Below are the code and all the weights of a small trained network. Each question names an input and a class and asks about switching units off, where a switched-off unit gives its printed mean instead of its output.

import numpy as np


def w(rows, s, z=0):
    codes = np.array(rows[::2]) - 128.0
    scale = np.full(codes.shape[1], s)
    scale[-1] = z or s
    return codes * scale


def f(y):
    return y / 2 * (1 + np.tanh(0.7978845608 * (y + 0.044715 * y**3)))


def log_softmax(a):
    a = a - a.max(-1, keepdims=True)
    return a - np.log(np.exp(a).sum(-1, keepdims=True))


def net(x, mask):
    res = np.array(x, float).reshape(1, 7) / 4 @ E
    y = f(res @ A[0][:, :-1].T + A[0][:, -1])
    res = res + np.where(mask, y, B[0][:, -1]) @ B[0][:, :-1]
    return log_softmax(res[-1] @ U[:, :-1].T + U[:, -1])


A, B = {}, {}
E = w([
[149,191,155,214,149,75,234],'x0',
[174,109,68,159,67,229,73],'x1',
[179,122,41,163,135,110,102],'x2',
[142,20,123,145,180,210,165],'x3',
[221,164,81,2,179,164,249],'x4',
[14,46,74,59,98,135,123],'x5',
[230,81,193,122,31,66,97],'x6',
],0.0065)
A[0] = w([
[196,68,76,74,145,159,146,60],'neuron 1',
[2,177,109,24,185,159,169,10],'neuron 2',
[140,131,142,127,130,89,122,93],'neuron 3',
[153,74,185,99,154,56,150,36],'neuron 4',
[191,179,97,155,171,145,155,68],'neuron 5',
[76,155,109,86,152,114,132,73],'neuron 6',
[159,139,123,171,75,137,142,67],'neuron 7',
[63,141,133,72,168,158,119,170],'neuron 8',
[176,76,44,19,144,206,201,86],'neuron 9',
[108,144,102,166,106,85,142,112],'neuron 10',
[156,149,134,172,146,140,166,48],'neuron 11',
[184,172,146,108,83,138,88,147],'neuron 12',
[173,138,148,109,82,156,49,48],'neuron 13',
[128,141,72,162,75,51,60,94],'neuron 14',
[202,183,129,178,204,151,155,70],'neuron 15',
[155,67,111,76,121,181,152,83],'neuron 16',
[55,70,103,225,104,182,129,100],'neuron 17',
[223,138,150,89,53,160,42,78],'neuron 18',
[148,140,156,114,55,183,101,70],'neuron 19',
[94,131,75,164,143,46,74,4],'neuron 20',
[174,89,220,88,160,63,196,58],'neuron 21',
[228,185,115,151,220,143,148,93],'neuron 22',
[152,132,135,138,86,128,71,113],'neuron 23',
[88,164,159,219,63,233,227,77],'neuron 24',
[78,11,144,162,165,235,43,32],'neuron 25',
],0.012,0.0036)
B[0] = w([
[169,88,219,83,129,180,132,188],'neuron 1',
[15,168,23,52,154,111,153,219],'neuron 2',
[115,122,133,122,83,110,124,140],'neuron 3',
[78,107,138,138,34,170,122,157],'neuron 4',
[166,129,99,186,187,115,175,174],'neuron 5',
[78,125,94,117,151,114,142,156],'neuron 6',
[108,177,106,104,153,113,150,149],'neuron 7',
[100,138,39,95,161,109,130,184],'neuron 8',
[202,55,219,41,179,177,157,248],'neuron 9',
[109,118,202,115,148,91,128,153],'neuron 10',
[115,150,148,159,155,116,156,151],'neuron 11',
[156,164,126,110,79,129,157,178],'neuron 12',
[143,175,95,85,94,123,97,178],'neuron 13',
[152,121,190,70,126,38,76,201],'neuron 14',
[148,129,106,199,170,70,205,191],'neuron 15',
[152,56,163,88,145,145,129,178],'neuron 16',
[91,177,146,166,164,205,35,208],'neuron 17',
[182,194,70,87,66,134,97,209],'neuron 18',
[146,174,78,129,112,134,126,163],'neuron 19',
[118,65,215,118,153,43,101,166],'neuron 20',
[66,77,136,157,3,156,186,188],'neuron 21',
[182,125,70,194,176,86,208,202],'neuron 22',
[148,171,123,104,136,106,92,174],'neuron 23',
[119,232,199,118,152,228,99,175],'neuron 24',
[171,29,19,233,132,120,77,237],'neuron 25',
],0.023,0.012)
U = w([
[74,92,154,146,18,167,202,192],'0',
[212,194,91,68,56,116,126,62],'1',
[83,189,168,186,165,199,85,53],'2',
[191,38,129,19,157,223,202,252],'3',
[172,166,130,193,162,116,253,156],'4',
[100,126,182,112,126,57,85,55],'5',
[34,119,45,30,195,159,170,145],'6',
[131,53,61,182,162,191,17,41],'7',
],0.0068,0.0015)

Each question gives the input, the list of numbers given to net, and the class t.
The units are the neurons (one row each of A and B). Each row of codes is followed by its name. A weight is (code - 128) times the scale printed after its matrix; where a second scale follows, it is the last column's (A, B and U).
mask holds one flag per neuron, in row order. A switched-off neuron (its flag False) gives its mean, the last column of its row in B, instead of its output. The means were averaged over made-up inputs and are rounded, as every weight is.
A unit's drop is (log p(t) with every unit on - log p(t) with that unit switched off) / (log p(t) with every unit on - log p(t) with every unit switched off).
The circuit of an input: a set's keep is (log p(t) with only the set's units on - log p(t) with every unit switched off) / (log p(t) with every unit on - log p(t) with every unit switched off). Starting from the 12 units with the biggest drops (on a tie, the unit counted first), units are removed one at a time, each time the one whose removal leaves the highest keep (on an exact tie, the one counted first), for as long as the keep stays at least 0.8.
circuit, biggest first: the units of the circuit, biggest drop first
top k neurons: the k neurons with the biggest drops, biggest first
drop of u: that unit's drop, to one decimal
input [3,2,-7,-1,5,3,8], class 0: circuit, biggest first : (neuron 21)
input [-6,3,-4,-2,3,-7,-6], class 4: circuit, biggest first : (neuron 22; neuron 15)
input [3,0,7,-6,-7,-6,4], class 5: top 3 neurons : (neuron 20; neuron 14; neuron 10)
input [1,1,-6,-4,5,-2,8], class 1: top 2 neurons : (neuron 18; neuron 12)
input [-8,-2,-6,2,1,6,2], class 6: top 3 neurons : (neuron 2; neuron 8; neuron 6)
input [3,4,5,2,7,-4,7], class 4: top 2 neurons : (neuron 22; neuron 15)
input [-4,-2,-4,-2,-8,7,-5], class 7: top 2 neurons : (neuron 25; neuron 17)
input [8,4,5,-8,0,3,5], class 5: top 3 neurons : (neuron 14; neuron 10; neuron 20)
input [1,-5,-7,-3,1,6,4], class 0: top 2 neurons : (neuron 21; neuron 4)
input [2,6,-2,0,4,-6,8], class 1: top 2 neurons : (neuron 18; neuron 13)
input [7,3,-4,0,-1,0,-8], class 2: top 2 neurons : (neuron 24; neuron 17)
input [1,-2,4,-1,-4,2,-3], class 5: top 2 neurons : (neuron 25; neuron 20)
input [-1,-6,-8,5,-7,-2,-7], class 7: top 3 neurons : (neuron 25; neuron 17; neuron 9)
input [-4,1,1,-5,2,7,4], class 1: circuit, biggest first : (neuron 18)
input [5,3,-4,0,-7,3,2], class 2: drop of neuron 24 : 0.3
input [6,0,-8,5,-7,6,-4], class 7: drop of neuron 25 : 3.8
input [1,-6,5,-5,5,-4,4], class 4: drop of neuron 22 : 0.5
